Here is a tiny trained network, its code and every weight. The questions are about switching its units off for an input and a class, where a switched-off unit gives its printed mean instead of its output.

import numpy as np


def w(rows, s, z=0):
    codes = np.array(rows[::2]) - 128.0
    scale = np.full(codes.shape[1], s)
    scale[-1] = z or s
    return codes * scale


def f(y):
    return y / 2 * (1 + np.tanh(0.7978845608 * (y + 0.044715 * y**3)))


def log_softmax(a):
    a = a - a.max(-1, keepdims=True)
    return a - np.log(np.exp(a).sum(-1, keepdims=True))


def net(x, mask):
    res = np.array(x, float).reshape(1, 6) / 4 @ E
    y = f(res @ A[0][:, :-1].T + A[0][:, -1])
    res = res + np.where(mask, y, B[0][:, -1]) @ B[0][:, :-1]
    return log_softmax(res[-1] @ U[:, :-1].T + U[:, -1])


A, B = {}, {}
E = w([
[32,134,131],'x0',
[150,203,191],'x1',
[32,70,199],'x2',
[143,1,177],'x3',
[193,100,162],'x4',
[105,116,36],'x5',
],0.0077)
A[0] = w([
[49,113,56,106],'n0',
[180,153,66,166],'n1',
[90,62,121,254],'n2',
[101,200,176,105],'n3',
[172,36,141,144],'n4',
[180,153,119,95],'n5',
[88,184,114,140],'n6',
[179,103,41,146],'n7',
[129,103,242,211],'n8',
[157,99,97,99],'n9',
[240,145,126,187],'n10',
[208,127,139,101],'n11',
[78,81,206,191],'n12',
[223,107,159,120],'n13',
[176,138,166,237],'n14',
[198,123,59,151],'n15',
[184,171,78,182],'n16',
[102,183,224,180],'n17',
[196,129,150,158],'n18',
[156,159,65,150],'n19',
[175,25,140,207],'n20',
[77,159,98,122],'n21',
[103,82,200,100],'n22',
[3,115,33,174],'n23',
[88,199,87,67],'n24',
[116,62,135,181],'n25',
[104,171,183,195],'n26',
[51,122,85,76],'n27',
[95,85,172,17],'n28',
[239,208,47,189],'n29',
],0.012,0.0029)
B[0] = w([
[120,77,77,191],'n0',
[103,235,181,186],'n1',
[164,89,82,206],'n2',
[170,117,171,178],'n3',
[125,34,106,198],'n4',
[94,160,99,157],'n5',
[161,90,94,171],'n6',
[105,162,217,187],'n7',
[148,100,169,225],'n8',
[128,94,202,143],'n9',
[2,156,141,210],'n10',
[77,109,97,169],'n11',
[172,158,80,223],'n12',
[72,62,143,185],'n13',
[94,115,227,176],'n14',
[115,183,203,190],'n15',
[79,213,136,193],'n16',
[234,194,205,207],'n17',
[50,99,163,169],'n18',
[140,231,127,176],'n19',
[160,43,156,217],'n20',
[111,65,73,164],'n21',
[121,139,165,193],'n22',
[62,90,26,240],'n23',
[93,119,125,179],'n24',
[177,108,106,184],'n25',
[249,137,163,179],'n26',
[75,73,80,176],'n27',
[117,194,85,166],'n28',
[71,234,98,254],'n29',
],0.0061,0.0097)
U = w([
[68,123,25,216],'0',
[70,123,161,3],'1',
[92,247,122,114],'2',
[253,190,209,219],'3',
[183,146,157,90],'4',
[175,115,96,125],'5',
],0.011,0.0022)

Each question gives the input, the list of numbers given to net, and the class t.
The units are the neurons (one row each of A and B). Each row of codes is followed by its name. A weight is (code - 128) times the scale printed after its matrix; where a second scale follows, it is the last column's (A, B and U).
mask holds one flag per neuron, in row order. A switched-off neuron (its flag False) gives its mean, the last column of its row in B, instead of its output. The means were averaged over made-up inputs and are rounded, as every weight is.
A unit's drop is (log p(t) with every unit on - log p(t) with that unit switched off) / (log p(t) with every unit on - log p(t) with every unit switched off).
The circuit of an input: a set's keep is (log p(t) with only the set's units on - log p(t) with every unit switched off) / (log p(t) with every unit on - log p(t) with every unit switched off). Starting from the 12 units with the biggest drops (on a tie, the unit counted first), units are removed one at a time, each time the one whose removal leaves the highest keep (on an exact tie, the one counted first), for as long as the keep stays at least 0.8.
units of the circuit, in order: the units of the circuit, biggest drop first
unit that matters most: the unit with the biggest drop
k most important neurons: the k neurons with the biggest drops, biggest first
drop of u: that unit's drop, to one decimal
input [3,-3,-7,2,1,-6], class 1: units of the circuit, in order -> (n12 n13 n10)
input [-7,7,3,7,6,-2], class 1: units of the circuit, in order -> (n13 n10)
input [7,2,-4,-4,-1,3], class 0: units of the circuit, in order -> (n23 n21)
input [4,-8,-8,6,8,4], class 1: unit that matters most -> n7
input [0,-8,8,7,-5,-4], class 0: units of the circuit, in order -> (n23 n28)
input [7,5,8,-1,5,7], class 0: units of the circuit, in order -> (n23 n27)
input [7,-2,-5,-7,-8,-7], class 0: units of the circuit, in order -> (n23 n21)
input [-2,6,4,-1,0,6], class 4: units of the circuit, in order -> (n29 n10)
input [-7,-5,8,6,-4,3], class 5: units of the circuit, in order -> (n20 n10 n25)
input [8,6,7,-8,-2,-4], class 3: units of the circuit, in order -> (n17 n26)
input [-2,-4,1,7,6,-3], class 5: 2 most important neurons -> (n4 n25)
input [-1,8,4,-8,-7,6], class 0: 3 most important neurons -> (n23 n21 n6)
input [6,-3,7,6,4,2], class 0: drop of n23 -> 0.2
input [-3,-3,7,1,-2,-1], class 5: drop of n10 -> 0.2
input [-4,-3,-5,-2,3,-8], class 2: drop of n29 -> 0.1
input [7,0,3,-1,-1,-2], class 0: most important neuron -> (n23)
